Each row of numbers stands for one thing and depends on some of the facts below. Use the named rows to name the rest.

Known rows:
klibu: [  7  21 -32  42   7  35 -19   8 -10  23 -36 -22  -8  -7  17   0  43  22
  11 -21   1  66  40 -40 -19 -14   0  33  46  12 -10  -1 -18 -60  24  29
 -12   9 -10  13 -26]
nufafe: [  6   0 -12  50  23  28  36  17  -1  -5 -30 -22 -41   2  -6   7 -26  15
  40 -18 -16   5  19 -13 -26  -2  44  36  35  -5  34 -26  32 -72  28 -24
   1   8   4  25 -19]
tudan: [ -2  -7 -30  41  -2  12   4   7 -19   6 -29 -27 -14 -10  14 -30  -4  40
  28 -14   3  41  23 -32 -30   6  12  35  39   3  14 -16   6 -38  46 -11
   7   0 -10  23 -19]
dripo: [  3  -8 -28  38   2  13   2   6 -16   7 -31 -27 -19  -9  14 -23   4  35
  29 -15   0  37  24 -26 -24   8  20  34  37  -2  21 -19  10 -44  42 -11
   6   7 -12  20 -15]
botak: [-10  11 -48  46 -11   5 -11  10 -18  17 -18 -16  -2 -13  -3  10  24  31
  27 -17   1   9  30 -47 -43 -16   0  32  36   0  10 -19  -2 -14  23  -8
  11   8  -9  49 -17]
fludra: [ -2   9 -46  48 -17  18  -6  11 -19  33 -41 -20 -15 -12  15  47  53  31
  29 -11 -12  53  38 -36 -11  -6  11  37  46 -12   5  23 -21 -58  55   3
 -11  18 -15 -12 -31]
padudrum: [  4 -16 -45  65 -21   6  30  -8 -21  46 -24 -18 -27 -17   3   9  11  27
  28 -18 -21  39  26 -15  -3 -16  -1  33  29   3  -4 -14  29 -33  36 -26
  -2  17 -32 -16 -32]
keruklin: [ -9  12 -40  43  -9   4  33  18  -9  11 -19  -6 -22   5 -20  35  19  21
  23 -16 -21 -16  29 -43 -28 -21  11  28  37  -6  27 -29  20  -5  19 -47
   7  12   7  49 -24]
teruk: [ -9  17 -38  31 -22   4  12  21  -6  37 -27 -24  -3 -10   4  11  73  15
  11 -10  16  49  48 -30   0  -3   1  29  32   0  -4  17  -9 -48  34 -16
 -29   1 -38  13 -39]
vovastos: [ -4  15 -42  20 -18  16   6  16 -17  23 -35 -20 -15   1  16  54  60  15
  14 -14  -5  55  37 -30 -22  -3  20  33  40  -7  -4   9 -14 -43  35   6
 -10  11  -4  -7 -32]
dridremol: [ -2 -12 -33  48   1   3  24  -5 -13  36 -20 -21 -24 -19  10  28 -19  17
  22 -18  -9  35  30   7  -7  -6  19  33  33  -1  -8 -13  34 -29  34 -15
  -8  13 -13 -10 -28]
brilus: [ -5  -1 -44  31 -28  -4  22  21 -17  25 -15 -26   2 -14  -8 -19  73  20
  25  -8  20  25  31 -29 -21   8  -6  28  14  -2  11  -7  -9 -39  31 -18
  -7  -1 -42  33 -33]
reki: [  5   8 -37  45 -16  11 -10   7 -18  21 -19 -23   7 -20   6  18   1  22
  37 -16  -4   9  26 -21 -34 -13  12  35  25  -9  11  -9  10 -45  36   7
  11   7 -19  31 -20]
stelum: [ 10  43 -15  55   9  27  20  15   8  24 -31 -11 -24  -2  -4  73  -3  -4
  31 -24 -20  -5  31   0 -25 -34  61  37  45 -12  17  12  22 -84  18  -3
  -9   7   1  12 -27]
flutrul: [  3 -14 -39  37 -15  33   3  11 -22   6 -23 -29   5 -13   1 -29  56  23
  28 -16  -7  54  35 -49 -37  -3 -17  29  11  17   8 -25  -9 -51  33  19
   0  14 -27  20 -31]
trubrir: [ 22  18 -30  61 -15  39  33  11   4  30 -34 -11 -16   6   1  15  22   2
  18 -22 -41   8  39 -27 -11 -33  24  34  33  -2  20  -1  33 -70  12 -24
  -4   9 -20   3 -42]
gruklum: [ -2  -8 -49  25 -25   9  -5  15 -31  17 -23 -30  -9 -10   2  18  41  27
  38 -11   1  38  24 -34 -36   5   5  34  21  -4   5 -13 -19 -39  44   9
  13  14 -10   5 -26]
kabri: [ -2  -7 -36  48   6   4  16  -2 -21  40 -22 -22 -23 -22   9  35 -10  22
  28 -18  -9  44  26   1 -13  -6  18  35  30  -2 -12 -10  24 -31  36  -6
  -3  17 -15  -9 -27]
skonon: [  2 -19 -53  49 -40   8   3   6 -29  21 -28 -27  -8 -16   9   6  45  29
  42 -13 -14  27  28 -36 -29   1  11  35  19 -11  15  -8  -8 -36  55  -2
  15  15 -27  -4 -24]

Some facts about the things:
γ: belongs to class; ψ: refers to
bodor γ 278; botak γ 278; braner γ 860; brilus γ 278; bruro γ 860
buvir γ 278; deklam γ 278; drepos γ 278; dridremol γ 429; dripo γ 278
drivol γ 278; drurupu γ 278; dudrom γ 860; fadrir γ 860; feskor γ 860
fetretrun γ 860; fizu γ 860; flazifan γ 860; fletek γ 278; flimisu γ 860
fludra γ 860; flutrul γ 278; fotok γ 860; ganom γ 278; geski γ 860
grebaflu γ 278; groklok γ 278; grozom γ 860; gruklum γ 278; guben γ 429
gumu γ 278; gusen γ 278; kabrar γ 429; kabri γ 429; kare γ 429
keligrim γ 278; keruklin γ 278; kezek γ 429; kidrol γ 429; klagran γ 278
klibu γ 860; klilon γ 429; kliluvu γ 429; klodim γ 278; klofle γ 278
kluki γ 860; klusuk γ 429; kodagim γ 860; ledefi γ 278; lepas γ 429
letre γ 860; lodrol γ 860; luda γ 860; maru γ 278; metrok γ 429
mezuvek γ 860; migrem γ 278; miplu γ 429; mogro γ 429; mumom γ 429
muvu γ 278; nagetro γ 278; negi γ 860; neli γ 278; nodar γ 860
nokul γ 278; nufafe γ 278; nuplur γ 429; nurik γ 860; padudrum γ 429
pasku γ 429; pibrodror γ 278; plalal γ 860; pledibror γ 278; plidi γ 278
plipu γ 278; plisedes γ 278; pugal γ 278; punes γ 278; rabris γ 278
reki γ 278; rilo γ 278; rofemil γ 278; ropa γ 860; rorol γ 278
sapos γ 860; skeskam γ 429; skikik γ 278; skiski γ 278; skonon γ 278
sozi γ 278; stakan γ 278; stebru γ 860; stelum γ 860; stumos γ 429
subra γ 860; sudon γ 278; taklukim γ 860; tego γ 278; tema γ 860
teplek γ 860; teruk γ 860; tratom γ 278; treklos γ 429; treskom γ 860
trirun γ 429; trogrun γ 278; trosik γ 429; trubrir γ 860; trugrus γ 278
tudan γ 278; tufifus γ 278; tuzor γ 278; veflu γ 429; voferu γ 278
vovastos γ 860; vudren γ 860; vugul γ 860; vukler γ 278; vutugram γ 860
zereplok γ 429; zerus γ 278; zigrus γ 278; zolotrik γ 429; zosis γ 860
zudrer γ 278; zusu γ 860; drurupu ψ pibrodror; dudrom ψ gusen; dudrom ψ sudon
flimisu ψ trosik; flimisu ψ skeskam; flimisu ψ rilo; flimisu ψ vutugram; fotok ψ fizu
fotok ψ vugul; fotok ψ trirun; fotok ψ sapos; fotok ψ taklukim; fotok ψ zosis
ganom ψ gruklum; ganom ψ kabri; ganom ψ skonon; ganom ψ klusuk; ganom ψ fludra
geski ψ drepos; geski ψ kidrol; geski ψ braner; geski ψ tratom; geski ψ padudrum
geski ψ teplek; geski ψ fadrir; geski ψ skonon; geski ψ stebru; grebaflu ψ kidrol
grebaflu ψ skeskam; grebaflu ψ bruro; grebaflu ψ pasku; grebaflu ψ rofemil; grebaflu ψ nodar
kabrar ψ tudan; kabrar ψ flazifan; keruklin ψ mogro; keruklin ψ rilo; keruklin ψ plisedes
keruklin ψ mezuvek; klilon ψ metrok; klilon ψ drivol; klilon ψ kezek; klilon ψ muvu
klilon ψ zudrer; klofle ψ fizu; klofle ψ rorol; klofle ψ stakan; klofle ψ kodagim
klofle ψ nodar; kluki ψ skeskam; kluki ψ pugal; kluki ψ trugrus; kluki ψ fetretrun
kluki ψ vudren; ledefi ψ zusu; ledefi ψ klibu; letre ψ tratom; letre ψ pugal
letre ψ fludra; lodrol ψ gusen; lodrol ψ deklam; lodrol ψ trogrun; lodrol ψ stumos
nagetro ψ kezek; nagetro ψ treklos; nagetro ψ mezuvek; negi ψ gruklum; negi ψ vovastos
negi ψ kezek; negi ψ stakan; nufafe ψ dripo; nufafe ψ zusu; nufafe ψ zerus
nufafe ψ skeskam; nufafe ψ tudan; nufafe ψ tuzor; nufafe ψ bruro; nufafe ψ ropa
nufafe ψ bodor; nurik ψ skiski; nurik ψ deklam; nurik ψ botak; nurik ψ subra
nurik ψ plisedes; plidi ψ zerus; plidi ψ vugul; plidi ψ skeskam; plidi ψ muvu
plidi ψ nuplur; plidi ψ voferu; plidi ψ klagran; punes ψ trosik; punes ψ drepos
punes ψ migrem; punes ψ ropa; rabris ψ miplu; rabris ψ klibu; rabris ψ deklam
rabris ψ buvir; rabris ψ guben; rabris ψ keligrim; rabris ψ mumom; rabris ψ sudon
skikik ψ grozom; skikik ψ klibu; skikik ψ pledibror; skikik ψ flutrul; sozi ψ metrok
sozi ψ muvu; sozi ψ plalal; sozi ψ stebru; stelum ψ drepos; stelum ψ lepas
stelum ψ maru; stelum ψ subra; stelum ψ keligrim; stelum ψ voferu; stelum ψ klusuk
stelum ψ reki; stelum ψ groklok; tego ψ trirun; tema ψ gusen; tema ψ zusu
tema ψ plipu; tema ψ rofemil; tema ψ veflu; trubrir ψ migrem; trubrir ψ buvir
trubrir ψ fadrir; trubrir ψ klodim; trubrir ψ kare; tufifus ψ teruk; tufifus ψ trirun
tufifus ψ neli; tufifus ψ brilus; tufifus ψ zudrer; tufifus ψ taklukim; tufifus ψ fletek
vukler ψ kabri; vukler ψ muvu; vukler ψ dridremol; vukler ψ ropa; vukler ψ stebru
vukler ψ kodagim; vukler ψ groklok; zigrus ψ feskor; zigrus ψ treskom; zigrus ψ zudrer
zigrus ψ kliluvu; zigrus ψ nokul; zigrus ψ fadrir; zigrus ψ flutrul; zigrus ψ luda
zolotrik ψ skiski; zolotrik ψ pledibror; zolotrik ψ kezek

Which thing is each row?
No name comes twice in this set of rows, the named rows included.
[  3  11 -41  24 -14   0  10   9 -19  22 -35 -22 -21   2  26  11  46  27
  15 -17   7  56  37 -27  -6   5  27  38  52 -11   0   8 -13 -43  42 -15
  -5   2 -12 -16 -31]	nodar
[-10  -3 -25  48  17   3  24   2  -8  29 -20 -17 -24 -21   8  19 -27  29
  19 -14   7  33  25   7   3  -9   9  31  39   1  -2 -16  34 -27  31 -16
 -18  11 -12  12 -23]	nuplur
[  3   8 -44  53  -8  12 -20   7 -18  20 -22 -19  -2 -11   3 -30  23  33
  24 -21  11  24  26 -47 -38 -17  -6  35  30   7   0 -20 -11 -38  32  18
   4   3 -20  32 -19]	sudon
[  0 -14 -23  53 -19  14  41  15   2   2 -16 -23 -20 -10 -16  24  25  -2
  41 -14 -23   5  30 -22 -18  -7  55  32  16  -2  24 -16  13 -51  33 -19
 -10  15 -15   5 -17]	sozi
[  3  -4 -32  49  13  13  39  12  -8   6 -30 -21 -46   8 -12  -3   9  23
  39 -17 -12   9  16 -19 -28   4  34  37  36 -12  33 -24  17 -59  28 -24
   5  10 -10   7 -23]	grebaflu
[ 10   8 -25  46   6  49  19  22  -8  -3 -25 -20 -20  -1 -20   5  32   7
  32 -19 -12  21  23 -30 -43 -14   4  29  12  16  18 -32   8 -74  10  14
  -2  21  -4  27 -29]	skikik
[  1   3 -40  48   4   6   1  -1 -25  43 -19 -17 -18 -25   5  39 -19  27
  28 -18  -4  32  25   4 -20 -18   5  35  33  -3 -12  -8  23 -26  31   6
   1  17 -14   6 -27]	klusuk
[ 15  -6 -44  57 -43  22   8   4 -13  35 -34 -20   3 -11  22  -3  57  18
  15 -16 -25  55  46 -44  -6 -14   6  32  29   1   5   5   0 -46  46 -14
  -7   8 -39 -19 -40]	fadrir
[  1  24 -35  21   3  27  31  23  -6  16 -33 -19 -34   9  -5  75  48  -2
  23 -17 -18  29  32 -18 -22  -6  29  34  39  -9   8   5 -11 -66  16  -2
  -6  20  -1  -5 -35]	negi
[ 11  -4 -23  43  -2  18  40  14  -5   7 -24 -22 -23  -5 -12  35   0  -2
  44 -18 -21 -10  20  -2 -31  -6  55  36  20 -11  27 -13  29 -69  23 -16
   4   9  -6   5 -21]	vukler
[ -1  32 -27  28  -2  11  40  28   4  30 -31 -19 -28   4  -8  39  41   0
  18 -17  10   9  35   5  -4  -1  40  35  37 -12  11  20  11 -81  17 -25
 -26   3 -17  17 -41]	fotok
[  4  23 -21  62  22  32  25  11   7  14 -37 -17 -47  13  -1  16  20  14
  17 -23 -12  25  34 -44 -11 -16  30  38  59  -1  12   0 -10 -65  18  -3
 -20  11  -3  11 -16]	tema

Now the same things, written a new way:
Named rows:
kabrar: [ 13  -4   1  13   0 -12 -11  -1  -4  25  15  14   4   5 -19  -1  42 -14
  20  10   0   0  26   4   8   0   4   2]
skikik: [ 15   3 -11   5 -14  -8   1  -5  -4   6  11  -4   7  -1 -19  -4  24  -3
  17  -6  -7 -19   6   3   9  -3 -16 -14]
plalal: [  6   8  -7  19  -7 -13  16  -6   0   2   7   2  -5  -5 -16  -4  26   4
  14 -17   4  -5   7 -16  -8  -3  -2   5]
subra: [  2  10  -7  14  -5  -4  14  -5  -3   0   3   5  -2 -10 -19  -4  28  -1
  10 -10   4  -9   4 -12  -7  -7  -2   5]
trirun: [ 15  14 -18   8  -9 -15  -1 -10   2   5   2   0  -5 -14 -19  -7  17 -16
  16  -2   9  -9  20 -17   7  13   4   1]
padudrum: [  9  13 -15   9  -5 -17  -3  -2   4   8   3   0   2  -4 -24  -5  21  -9
  16  -5  -1   2  10 -13  -9   8   1   2]
migrem: [ 18   7 -14   1 -19  -9   5   0  -1  -3   4 -11  -2  -2 -25  -1  31  -6
   9  -5  -1  -3  -1  -3  -2   1 -10  -3]
rilo: [ 22   5  -9   1 -23 -10  10  -1  -4   1  -3   4  -4  -6 -26   6  26 -11
   8  -5  -3  -9  -3  -4  -3  -1  -5 -11]
drurupu: [ 22   4 -10   9 -17  -9   5  -6  -3   4  10  -2   5   4 -15  -2  21  -2
  14  -6  -6 -11   4   1   8   0 -10  -7]
pasku: [ 11   7 -13   8  -4 -19  -4  -6  -2   2  -1   4   1  -9 -24  -7  23 -11
  15  -7  -1   2  17  -4  -9  10   2  -2]
kodagim: [  4   8  -9  15  -8 -11  12  -7  -5  -4   5   2  -8  -8 -14 -10  29   1
  11 -15   6  -7  15 -12  -5  -2  -5   2]
negi: [  0   7  -6  18  -9 -12  10  -4 -11   3   9   9   1  -2  -5 -12  23   5
  13 -14  -2 -15  14  -8   3  -7  -8  -1]
muvu: [ 22   7  -7   5 -15 -14  13  -4   5   3   4  -6  -3  -3 -23  -1  25  -1
  13  -8  -1  -6   5  -6   0   4 -10  -4]
tuzor: [ 24   2  -6   6 -15 -10   9  -7   1   0   5  -5  -5  -2 -25   1  33  -7
  12  -6  -1  -2  10   2  -4   5  -8  -6]
stebru: [  5   9  -9  15  -8 -10  14  -5  -1   0   8   2  -5  -6 -16  -6  29   1
  13 -16   5  -4   7 -13  -9  -4  -2   4]
miplu: [  3  11 -16   3  -1  -6  -9  -2   0   3   1  -1   7 -16 -29  -9  23 -12
  14   4   0  -8  10  -4  -5   3  -4   3]
braner: [  3  10 -13  15  -9  -8  12  -4  -1  -1   9   1  -5  -2 -16  -5  30   0
  14 -17   4  -1   6 -12 -11  -4  -3   6]
gumu: [ 21   5  -8   6 -17  -9   8  -6  -1   3   7  -4   2  -1 -19  -1  24  -3
  13  -5  -3 -11   4   0   4   2 -11  -6]
bodor: [ 24   1  -6   5 -15 -11   9  -7  -1   0   2  -3  -5  -2 -25   0  32  -6
  11  -7  -2  -1  10   3  -4   3  -7  -5]

Which thing is each row?
No name comes twice in this set of rows, the named rows included.
[ 22   4  -6   5  -9   0   8 -13   2  -4   3  -6   3 -13 -29  -1  22  -3
  14  -6  -3  -8   3   6  -4   0  -9  -5]	gusen
[ 16   3 -18   5 -15 -12   8  -8   5   7  14 -14  -1  -2 -32   4  30  -7
  21 -18  -3 -15   2  -8   0   2 -11 -13]	nokul
[  8   5  -9  14  -7  -8  13 -10  -7  -4   7   6  -7  -7 -17  -5  33  -4
  12 -16   5  -3  14  -5 -10  -1  -1   2]	bruro
[ 21   5  -8   9 -20 -16   6  -4  -5   1   5  -3   3   2 -11  -8  20   2
  12  -7  -7 -11  11   0   9   4 -15  -8]	klofle
[  4   7 -13  21  -9  -7   7  -3  -9   2  14   7   3   3  -8  -7  26   1
  16 -15  -2  -7   5  -8  -2  -6  -3   2]	geski
[  9   8 -13  16  -7 -20  -6  -5  -1  12   6   7  10  -2 -17  -6  14  -6
  20  -5  -6 -11  12 -10   5   6   1  -5]	klilon
[  5   2 -10  15  -5  -4  10 -11  -5  -6   6   3  -4 -12 -19  -8  32  -5
  14 -16   4  -7  13  -4  -8  -5  -1   0]	zusu
[  4  14 -13  14  -6  -6  14  -5  -4   0   7   2  -4  -1 -15  -5  27   1
  14 -15   5  -7  10 -10 -13  -4  -7   5]	fludra
[  0   4 -21  17 -14  -3   0  -1 -12  -4  13   3   4   0 -10  -9  34  -4
  12 -13  -2  -8   1  -6   3  -9  -2   3]	trubrir
[ 17   9  -4   2 -13  -4  13  -2   2   5  -1  -2   0  -9 -28   3  23  -5
  10   0  -2 -14  -3  -3   1  -3 -12  -4]	botak
[  8  12 -11  11  -3 -20  -1  -4   4  10   1   2   1  -7 -25  -4  18  -7
  17  -6  -1  -2  13 -13  -4   9   0  -1]	metrok
[  8  11 -10   4 -10 -18   1   2  -5   9 -10  18   0 -13 -28   4  20 -17
  11  -1  -3 -11   1 -11  -7   3   8  -9]	mogro
[ 17  10  -4   4 -15 -16  13  -1   1   2   3  -7  -3  -2 -22  -2  23   2
  11  -6  -2  -9   9  -4  -3   3 -18  -6]	gruklum
[  4   8 -11  13 -10 -11  13  -9  -6  -6   4   2 -10 -11 -11  -9  28  -3
  10 -15   9 -10  18 -13   0   0  -5   1]	fizu

